Here are made-up nodes, facts about them, and rows of numbers that follow some of those facts. Name the node behind each unnamed row.

How the nodes are related:
σ e <- bromok, tesol, rane, filikil, gubi, breflagu, nufliplo, plole, gribri, triki, gestam, nerel, pafo, trovus
σ a <- mapil, fitra, skegratrar, klobri, drefleso, zuklik, pozo, ploses, plupi, sadrom, vegrolum, biklan, stoskal, trovilum, drepa, grokil, grasa, batruk, kagrik, mibrusam, klubras, trigril, sazi, lustel, steguk, vuklur, loflem
σ f <- bramer, trosko, flopla, briska, plilos, flebis, kloto, tuklen, dezeplar, liguk, klide, namal, bonos, tizum, gagim, brisku, fefluk, kludras, pegan, bemu, furusi, zagar, dulok
σ b <- sedotrer, pusti, mudu, dregrur, klaro, lagre, noskal, bremusur, kebe, kabra, brobok, podrus, vudun, breplun, breda, selemes, skibo, trebrok, deta, noles, stogun, flafo, pokom, dete, lasepek, bafo, relen, flaflin, flatral, nunan
σ d <- staple, kesanon, bosku, tutri, druster, rilur, besu, draklim, gridemom, gifis, mikel, treme, sustebrin, dofa, plorel, klofum, subror, griskozek, turel, brivus, buguk, tevu, klobros, dunok, foplen, gruzun
σ c <- flabes, bagri, trifli, fastol, madon, plobrobrul, klofle, torol, grafes, bropon, floflo, sikor, tuflom, peske, grekluk, nolir, zofuvan, zugril, graplevo, gober, klostik, trubrol, gridel
Θ 944 <- bromok, dregrur, plilos, rilur, madon, vegrolum, sustebrin, klofum, tizum, nolir, batruk, trubrol
Θ 670 <- mapil, rane, pusti, skegratrar, kesanon, draklim, gridemom, klofle, kabra, torol, breplun, breflagu, nufliplo, plorel, drepa, peske, subror, turel, pegan, trigril, buguk, sazi, graplevo, gober, klostik, gridel
Θ 295 <- tesol, sedotrer, fitra, druster, zuklik, kloto, sadrom, gifis, biklan, mikel, treme, liguk, klide, trebrok, noles, flafo, tuflom, grasa, grekluk, kludras, nerel, klobros, zagar, foplen, dulok
Θ 85 <- bramer, mudu, drefleso, flebis, brobok, vudun, floflo, namal, grokil, gribri, zofuvan, bemu, flatral, nunan
Θ 971 <- staple, trosko, flopla, klaro, noskal, gubi, stoskal, dezeplar, breda, selemes, stogun, fefluk, griskozek, triki, relen, pafo, vuklur, loflem
Θ 253 <- bosku, tutri, flabes, bagri, briska, klobri, pozo, ploses, filikil, grafes, trovilum, dete, bafo, brisku, kagrik, klubras, zugril, tevu, lustel, steguk
Θ 279 <- trifli, fastol, lagre, tuklen, plobrobrul, besu, bremusur, plupi, kebe, podrus, bropon, plole, dofa, skibo, bonos, sikor, deta, pokom, lasepek, gagim, mibrusam, gestam, brivus, dunok, furusi, gruzun, flaflin, trovus
Ψ brini <- bromok, flafo, mibrusam, klostik
Ψ stibos <- mapil, zuzedo, gibrun, trubrol
Ψ tugru <- tesol, pusti, lagre, filikil, gifis
Ψ drota <- bramer, trifli, klofle, bonos
Ψ drepas <- sedotrer, skegratrar, breplun
Ψ ziso <- rane, vegrolum, bafo, nolir
Ψ luva <- fitra, besu, gubi, trigostun, bropon, plitra
Ψ roram <- staple, flopla, klaro, bita, turel, gestam
Ψ brati <- trosko, ratrur, biklan, podrus
Ψ nobe <- mudu, sustebrin, gribri, buguk, vuklur
Ψ moplom <- dregrur, drepas, tuflom, kagrik
Ψ kludal <- kesanon, trebrok, peske
Ψ noples <- bosku, graplevo
Ψ fustil <- kludal, tuklen, ziklirol, grunur, gridemom, brini, bredi, tugru, stogun, trigril
Ψ stutril <- tutri, trovilum, liguk, ziso, digrem
Ψ mutu <- graklis, sadrom, dofa, floflo, pegan
Ψ zegrun <- flabes, briska, plole, breda, grekluk, steguk
Ψ flifar <- bagri, kabra
Ψ grunur <- druster, mikel, pokom
Ψ trigostun <- klobri, treme, breflagu, klofum
Ψ ditum <- drefleso, bremusur, grafes, tevu, lustel
Ψ neflobis <- fastol, draklim, truflunos, tizum, griskozek, relen
Ψ datus <- plilos, kloto, skibo, gruzun
Ψ rulak <- zuklik, torol, datus, reska, flifar
Ψ grestum <- detutri, kebe, sikor, lasepek
Ψ zuzedo <- pozo, kludras, foplen
Ψ reskim <- ploses, noskal, stoskal, flatral
Ψ gelonun <- rilur, nimur, noples
Ψ lides <- stutas, febakli, fefluk
Ψ detutri <- flebis, plobrobrul, nufliplo, brivus, bemu, klobros, gridel
Ψ bredi <- madon, flaflin
Ψ stuni <- plupi, ditum, klide, deta, gagim, brisku, nunan
Ψ trogral <- drota, plorel, grasa
Ψ dritror <- brobok
Ψ plitra <- dezeplar, drepa, noles, dete, zofuvan, dunok, zagar
Ψ graklis <- vudun
Ψ fonistun <- nobe, reskim, klubras
Ψ stefir <- selemes, batruk, furusi
Ψ bita <- namal
Ψ tatage <- stefir, triki, nerel
Ψ truflunos <- grokil, pafo
Ψ nimur <- subror, sazi
Ψ febakli <- dritror
Ψ ziklirol <- zugril, trovus
Ψ ratrur <- gober
Ψ reska <- dulok
Ψ digrem <- loflem

Some rows with their names:
skibo: [19.8  0.0 12.8  0.1  5.3 -4.2 -9.7 -4.4 14.2 -1.2 10.4 12.9 -5.5  7.4
  5.3  4.7 -1.7 -1.7  1.6 11.7 10.2 10.5 -1.5 -1.6 -6.2 11.8]
plilos: [ 18.8  -0.8  -5.0   4.3  15.5  -6.2   3.5 -12.2  -3.7   7.0   1.5   5.7
 -13.0   2.9  15.7   3.0   4.7  -1.2  -8.9   8.4  14.1   4.3   7.2   0.1
  -6.5  10.4]
bemu: [  9.5  -9.9   2.0  -7.2 -15.1  -9.8   1.1 -22.7 -11.5  -1.8   1.6  -2.8
  -9.4  -6.3  43.1   6.1  13.3  -9.7 -16.9   8.8  29.9  -4.7   3.2 -10.8
  16.6  -2.7]
detutri: [-55.4   1.8 -10.4  12.6 -24.7  23.5   8.0  -9.3  -7.1   0.7   4.5  25.4
  15.1  -6.8  49.3   1.9  10.5   3.7 -16.3   6.5  -5.3 -20.1  10.2 -29.1
  31.5  -6.7]
lasepek: [ 14.1  -6.1   7.7  -1.3 -12.0  -1.9  -7.6 -14.2  30.2  -3.3  11.2  11.4
  -1.2   1.0  19.1   6.3   2.2  -0.6  -9.6  10.9   9.4   3.8  -2.9 -10.0
   1.7  10.1]
mikel: [ 50.4   0.6  13.8 -15.0  -2.9 -12.5   0.4   0.2  -3.0   8.0  -0.5  -1.7
  -6.2 -11.0  -1.1   0.4 -11.2   2.7   2.8   7.4   0.2   6.4  11.3  -5.5
  -0.7  -1.6]
gubi: [  2.2  -2.0   3.9  -1.9  -0.8 -15.3  -0.8   9.5 -17.3   6.9 -18.8 -24.7
  14.1  -0.4  16.2 -10.5  -6.2  -3.6   5.7  14.2  28.1   4.6  -6.3   4.7
  -9.8   3.5]
trigostun: [-65.7   4.8  -1.9  22.1   4.8  26.4  -5.7  16.6 -68.3   8.6 -29.4   3.5
  23.5  -3.1  23.3 -13.0   0.8  10.8  10.9  16.3 -18.4   5.8  -0.8 -14.2
  -8.0  -4.5]
griskozek: [  9.0   3.4  12.4 -10.9   2.7 -24.3   3.4   3.7  -0.6   4.5   2.0  -6.8
   2.1   0.5  14.8   1.7  -2.0  -5.6   9.0  11.1  37.0   0.1   4.4   3.4
   0.6   6.0]
mudu: [  9.4  -0.8  14.7 -13.0  16.4 -12.1  -2.7  -4.0 -32.7   3.0  -2.5   3.9
 -19.2   2.8  16.7   5.6   7.1  -9.6  11.9   7.9  37.0   8.5   3.6   1.8
   1.1   0.3]
vuklur: [-15.7   6.9  21.0 -12.5   8.6 -22.4   7.3  -7.8  -6.3   0.3   1.0  -3.3
 -11.1   9.5   8.2  10.2  -0.3  -2.2  12.2  15.5  36.3   8.9   7.6   5.4
   1.5  12.5]
plupi: [ 11.0   3.6  18.9  -3.5   8.0  -5.7  -5.8 -11.0  10.1  -2.4   6.9  15.8
 -13.4  11.6   1.6   9.2   0.0   0.9   4.4  13.8   8.6  16.1  -0.6  -0.2
  -7.8  16.0]
triki: [ 20.0   2.7   6.6  -6.9   2.2 -21.4   4.6   5.7  -2.6   5.9  -0.1 -11.4
   2.2   3.1  15.0  -3.9  -6.1  -8.3   3.1   8.2  33.7  -1.6   3.0   4.6
   3.2   2.4]
klobri: [-44.3   2.8  10.1   0.2  -2.6 -19.7   8.3  -8.7  19.1   2.2 -14.2 -22.2
  14.4   5.3   7.4   3.2  -7.3  13.3   6.2  24.8  20.3  10.9   1.5   3.4
 -16.0  24.1]
klofum: [  2.7  -6.2  -6.5   1.3  10.6  -1.2  -3.5  -1.8 -10.8  12.1 -22.3  -4.1
   5.5  -6.0  19.0  -5.2   4.9   5.0   1.4  11.1  16.4   7.3  -5.8  -2.4
 -23.0   8.2]
nolir: [ 20.6   6.7  -5.6  -7.4  11.5  -3.3   8.9  -7.2   3.6  10.6 -12.0  11.7
 -12.3   5.4  11.8  -0.1   6.0   0.2  -4.9   3.7  21.0  -0.3   0.7  -0.8
  -9.2  11.3]
stuni: [-35.8  15.2   2.8  14.1  17.9  14.9   3.3  14.5 -49.1   8.0   1.2  27.2
   1.2   6.8  12.5  -1.2   0.3   1.0  11.4   7.0  -5.0  -1.1  12.9  -8.6
   9.2  -3.1]
tatage: [-40.8  12.4   1.7  14.4   9.1  18.1   2.5  12.1 -46.5   7.0  -3.2  23.5
   4.6   2.3  19.9  -2.9   0.9   3.9   6.6   8.2  -9.2  -3.1  11.8 -14.5
  11.7  -5.7]
neflobis: [-40.5  12.1   1.5  14.2   9.7  18.1   3.2  11.6 -46.2   7.0  -2.8  23.8
   5.0   2.1  19.2  -3.1   1.1   3.4   6.8   7.9  -8.3  -2.9  11.6 -14.1
  11.5  -4.9]
brati: [-40.7  12.5   1.5  14.3   9.0  18.5   2.2  12.2 -45.8   7.3  -3.6  23.7
   4.9   2.0  20.0  -3.0   0.6   4.1   6.6   7.6  -9.8  -3.3  12.0 -14.7
  11.6  -5.4]

Which node is each row?
No name comes twice in this set of rows, the named rows included.
[17.9 -0.6 -4.6 -3.4 13.3 -5.8  1.0 -4.9  4.6 10.7 -4.4 10.0 -6.9 -2.3
 16.6  1.4  4.6  0.1 -1.5  5.1 21.8  0.9  3.5 -2.4 -9.0  7.4] : rilur
[23.8  1.8 14.7 -0.7 11.0 -6.3 -8.9 -2.8 12.2 -0.5 12.6 14.6 -8.6  9.7
  0.9  5.3 -2.3 -3.2  4.4 11.0 11.9 12.7 -1.0  2.0 -8.6 12.7] : bremusur
[ 20.8  -1.7  -5.1   3.8  13.6  -6.3   2.6 -12.6  -4.0   6.8  -0.1   3.7
 -12.1   1.2  17.0   2.5   4.5  -0.3 -10.3   8.4  13.5   4.6   7.0  -0.8
  -7.2  10.0] : tizum
[-14.3   5.6   7.4  -2.4   2.3 -25.6  11.6  -3.7  37.7   2.6   9.7  -9.2
   7.3   7.2   5.4   6.2  -9.8   4.0   3.3  15.2  29.1   0.2  10.7   5.9
  -2.5  20.7] : bafo
[ -2.8   3.8  15.5 -10.1   9.3 -22.2   4.3  -1.1  -4.6   1.3   4.4  -5.8
  -6.0   6.2  10.3   6.3  -2.3  -5.1  11.4  12.9  36.9   5.1   7.6   5.8
   1.5   8.8] : noskal
[ 54.5   6.0   1.0 -12.7   6.2  -7.3   5.8  -7.4  -2.4  14.0 -19.7   6.4
 -21.7  -5.8   7.4  -3.6  -2.4   7.1 -10.9   0.4   8.7   3.7   7.9 -11.3
  -6.0   2.7] : madon
[-37.3  -1.9   5.0   3.8  -2.9 -17.8   3.5   0.1  17.2   4.6 -15.7 -29.5
  24.2   1.0   9.6  -2.8  -9.8  11.1   6.1  23.0  21.0   9.2  -1.7   4.4
 -20.6  21.0] : dete
[-49.3   5.6  -5.4  13.0 -12.0  21.1   5.7   0.0 -23.0   3.5   1.6  24.1
  11.4  -3.3  37.9   0.0   6.3   3.8  -7.2   7.3  -6.9 -13.4  10.9 -23.4
  23.2  -6.2] : grestum
[ 46.8   1.3  24.8  -9.4  -3.0  -7.7  -9.6 -12.8   5.6   1.0  -3.5   9.3
 -22.2  -2.3   0.2   4.5  -8.3   9.5  -5.9  10.7  -5.5  18.5   6.4 -14.7
  -2.0   6.4] : mibrusam
[ 20.6  -1.3  12.8   0.0   2.1  -4.0 -10.1  -5.0  12.8  -1.3   7.5  10.9
  -5.4   5.3   7.4   3.7  -2.1  -0.3   0.0  11.4   7.7  10.7  -2.1  -3.7
  -6.1  10.7] : podrus
[ -1.6   1.0 -23.7  -3.8 -18.7   6.4  24.4 -24.6  62.6   7.3   5.3  10.7
  11.8  -2.5  14.4   7.1   2.4   7.5 -21.2   6.8  -3.2 -14.6   4.2  -7.0
  -2.3  20.2] : gridel
[-39.1  -4.6  -9.6   5.5   3.5  10.0  10.5 -17.8  13.8   7.8 -19.5  -8.0
  14.6  -1.5  -0.7   4.4  -2.7  18.0   2.5  21.1 -14.2  14.0  -0.9   0.8
 -31.9  24.3] : drepa
[ 21.6  -7.2   1.7  -2.4 -21.7  -2.1  -5.7 -13.4  42.5  -1.8  12.9  13.6
   7.5  -3.1  28.2   4.5   5.0  -2.8 -15.9   9.2  12.6  -5.3  -5.5 -12.7
   6.0   8.0] : brivus

The same nodes again, as new rows of numbers:
Named rows:
gifis: [ 20.4 -42.8   6.0  -5.8  35.9  -2.7 -22.3 -36.9   1.5  -2.4  18.0  15.5]
grestum: [-8.0 -9.3  1.9  4.6 -3.9  1.2  6.6  6.6 -4.2 -0.6  6.4 -0.5]
mapil: [-6.1  8.2 -3.8  9.4 11.7 -7.6 -2.6  1.3 -2.1 -0.6  4.3 -2.8]
stibos: [-7.4 -6.9  2.4  1.6 -4.1  4.4  5.0 14.1 -0.9 -0.2 -4.2  3.8]
nufliplo: [ -8.2   1.2  -4.2  12.4   5.6  -9.1   5.8 -19.4  -7.9  -1.7  30.3 -15.5]
luva: [ -4.9  -5.1   6.5   2.8 -11.1  -2.9   7.8  23.1  10.1  -2.9 -17.3   0.2]
flafo: [ 18.8 -33.5   7.0  -4.1  44.6  -4.7 -22.8 -38.8   5.8   0.2  30.0  16.2]
fefluk: [-8.2 -6.9  3.6 -5.1 -2.5  6.3  3.2 12.4  6.9 -1.9  2.1  0.7]
mudu: [ -2.9  29.5  -0.8 -15.1 -11.6  25.8   1.6  45.2   3.4   7.7 -57.1  23.3]
plilos: [-15.0  -1.1  -1.1   0.4   6.9   9.1  13.3 -27.8  -0.8  -3.1 -20.1  -1.5]
kesanon: [ 17.8 -40.9   5.0  -0.4  40.4  -0.7 -18.2 -43.2  -2.2  -3.5  -0.7  18.6]
zofuvan: [  7.5   6.6   5.9  17.3 -25.4 -25.2   8.1  31.8  10.9  -4.3 -45.0  -5.8]
gribri: [ -8.8  27.7  -2.2  -9.4   2.7  25.1  -3.5  53.4   6.0   3.1 -60.5  20.8]
grasa: [ -4.3   9.0  -3.2   4.2   4.7 -10.3  -6.4   8.9   0.8   0.3  20.9  -6.8]
flifar: [-8.5 -7.3  1.6  2.6 -6.0  4.3  6.8 10.8 -4.4  0.1  1.8  1.1]
staple: [ -1.1  -9.4   1.4  -3.4 -18.9  -1.8   3.3  11.7  -3.1   0.2  -3.5   2.4]
lides: [-7.0 -6.8  2.4  1.3 -3.6  4.8  5.1 13.0 -1.4 -0.3 -3.7  3.9]
vegrolum: [-14.6   4.8  -4.2  16.0  20.5  -8.1   3.9 -19.1  -5.8  -2.1 -19.0   1.6]
dezeplar: [ -3.2  -2.0  12.8  -1.7 -21.1 -11.4   9.6  35.1  33.1  -7.2 -28.9  -8.1]
noles: [  6.4  14.8   8.8  -4.2 -32.8 -19.4   8.7  20.4  27.4  -0.7  -8.8 -13.3]

Name these rows:
No name comes twice in this set of rows, the named rows included.
[  8.8 -29.7   7.9   2.2  31.8  -5.5 -13.6 -15.8   3.8   0.3  14.7  17.8] : stogun
[ -1.4   0.1   6.2   5.0 -22.7 -14.0  17.2  -5.7  14.9  -6.0 -59.9  -3.3] : klofum
[-13.7   3.4  -3.7  16.2  22.2  -8.7   3.0 -18.9  -4.2  -2.2 -21.2   3.1] : batruk
[  2.3   1.8  -3.2  13.5  -6.7  -7.4   1.6  10.9 -14.7   1.2 -16.4   3.7] : floflo
[ -2.2   9.8  -2.3  -0.9 -10.6  -0.4   7.6 -12.3  -4.5   3.6  12.2  -4.7] : kabra
[ 13.4 -36.3   5.9   2.3  61.3  -5.9 -28.3 -31.9   7.7  -4.2  26.6  14.4] : tesol
[ -1.1  11.7   2.0   6.5  -3.9 -19.9  -3.1  22.1  15.7  -2.8   2.8 -10.9] : fitra
[-4.1  6.6 -1.9 -2.1  1.0 -3.2 -3.1  7.3  4.2 -0.2 17.4 -7.0] : nerel
[  7.7   5.9   6.2  -6.5 -40.2 -15.3   8.2  21.0  19.5  -3.3 -16.7 -13.0] : treme
[ -9.8  -0.8  -0.9  11.4   9.4 -12.0  -4.2  18.4  -1.4  -0.4  10.5   0.4] : loflem
[  1.1   9.6  -0.7  -8.1 -16.3  -1.6   2.5  -0.9   1.4   4.4  20.9  -5.6] : sedotrer
[ -5.5  -1.1   6.6   7.3  -2.8 -14.9   1.3  30.3  18.0  -4.2 -11.3  -3.7] : gubi
[ 16.9 -35.0   6.9   1.8  53.4  -3.0 -19.7 -47.5   2.7  -1.0  12.3  20.3] : pusti

